X =
514  441   71  529  471  764  574  740
476  667  300  531  437  854  510  957
Indices start at 1.
Give the entry directly below 574.
510
The entry just right of the smallest entry: 529
Give the entry in row 2 and column 3.
300
The entry in the bottom-right corner: 957
The entry just right of 471 -> 764

Questions about the array below. Counting starts at 1.
1) Find the entry directly below 461.
2) Find the entry just right of the largest entry.
3) Find the entry directly below the largest entry.
4) Find the entry just left of 340.
5) Find the entry directly below the smallest entry.
6) Find the entry in the bottom-left corner.
7) Find the entry just left of 470.
8) Find the entry in row 3 and column 1.
[[363, 340, 326, 323, 490, 460, 347, 303, 431, 410, 612, 338],
 [421, 391, 654, 594, 349, 374, 515, 466, 475, 539, 332, 399],
 [353, 350, 472, 468, 478, 450, 287, 274, 466, 577, 561, 319],
 [590, 758, 406, 469, 517, 417, 539, 674, 493, 395, 397, 722],
 [383, 438, 393, 481, 339, 371, 326, 327, 705, 376, 597, 460],
 [258, 408, 250, 321, 297, 323, 224, 273, 414, 400, 482, 306],
 [503, 332, 595, 468, 431, 469, 657, 531, 419, 374, 369, 420],
 [433, 399, 443, 389, 406, 461, 560, 482, 373, 423, 454, 357],
 [271, 301, 358, 384, 281, 304, 402, 364, 315, 367, 330, 265],
 [408, 599, 462, 534, 348, 327, 395, 483, 545, 419, 444, 546],
 [637, 486, 258, 313, 469, 605, 432, 482, 507, 200, 377, 590],
 [502, 379, 516, 441, 639, 568, 403, 401, 316, 611, 422, 391],
 [322, 294, 431, 362, 469, 386, 478, 393, 207, 507, 415, 264],
 [467, 332, 454, 366, 343, 440, 417, 382, 470, 350, 333, 404]]
1) 304
2) 406
3) 438
4) 363
5) 611
6) 467
7) 382
8) 353

Questions about the row below.
1) Which number is the entry just left of 4.128?
2) Which number is the smallest entry?
3) Which number is the entry just left of the smallest entry?
[6.524, -3.423, 4.128, 0.664, 0.481, -6.472, 1.553, -1.238, -0.982, -0.993, 0.440, -1.592]
1) -3.423
2) -6.472
3) 0.481

Read these off the table that follows.
1) Which number is the last entry of the largest entry's row?
2) Which number is the 1st entry in reading order?
3) Which number is the last entry, reading row by row?
4) Which number is the entry just right of 0.034?
5) Which number is the entry directly above 0.177?
6) Which number is the entry directly above 0.189?
7) Which number is the entry directly below 0.064?
8) Which number is the entry just right of 0.177?
array([[-0.041, -0.041,  0.226, -0.009,  0.206,  0.115,  0.170],
       [ 0.168,  0.197,  0.125,  0.201,  0.122,  0.112,  0.045],
       [-0.050, -0.053,  0.143, -0.038,  0.189,  0.092,  0.170],
       [ 0.180,  0.177, -0.011,  0.140, -0.013,  0.078,  0.042],
       [ 0.096, -0.009, -0.165, -0.064, -0.073, -0.034,  0.141],
       [ 0.159,  0.131, -0.051,  0.086, -0.032,  0.064,  0.056],
       [ 0.186,  0.196,  0.034,  0.173,  0.018,  0.087,  0.037],
       [ 0.167,  0.151, -0.035,  0.108, -0.029,  0.070,  0.053]])
1) 0.170
2) -0.041
3) 0.053
4) 0.173
5) -0.053
6) 0.122
7) 0.087
8) -0.011

Questions about the matrix below.
1) Report the entry just right of 192.
2) Report the third entry, reading row by row.
3) Report the second entry on the diagonal from the top-right corner.
4) Report the bottom-right entry.
5) Report the entry in the top-right corner.
6) Report the smallest entry in the first row.
7) Report the entry directly above 122.
8) Report the entry in the top-left corner.
[[151 118 159 104  89 120 129  96 105 115 144  62 113  71 136 169]
 [ 88 122  66 130  91 120  81 121  79 118 192 162 107  57 136 159]]
1) 162
2) 159
3) 136
4) 159
5) 169
6) 62
7) 118
8) 151

Questions about the table below. Counting starts at 1.
1) What is the entry in row 1 and column 2?
2) What is the entry at row 2, column 1?
3) What is the entry in the bottom-right corner?
4) What is the entry just right of 68?
5) What is the entry at row 3, column 1?
6) What is the entry just right of 67?
7) What is the entry at row 1, column 1?
8) What is the top entry of the column that holds the largest entry?
[[85 38 68 88 80 93 67 33]
 [81 35 69 81 79 83 57 35]
 [25 69 48 38 49 28 56 79]
 [78 69 49 58 36 69 60 55]
 [34 74 42 40 40 44 58 72]
 [30 65 45 43 48 44 57 71]
 [81 41 70 65 64 69 54 36]]
1) 38
2) 81
3) 36
4) 88
5) 25
6) 33
7) 85
8) 93

Read these off the grid that follows.
1) Give the third largest entry.
2) Give the entry just left of 1559.
3) Give the third smallest entry.
[[2522, 2633, 6629, 2541, 3552, 6035, 3634, 6154, 5858, 7387, 4089, 5840], [8927, 8839, 1559, 8767, 5843, 4133, 6004, 3781, 3444, 2509, 4467, 3684]]
1) 8767
2) 8839
3) 2522

-196.81	-191.98	53.45	-98.55	13.23	-224.99	-173.74	-65.77	161.25	216.27	12.32	-129.58	-126.72	31.69	-209.08
What is the largest entry?
A: 216.27
The entry just left of -98.55 is 53.45
What is the entry just left of -224.99?
A: 13.23
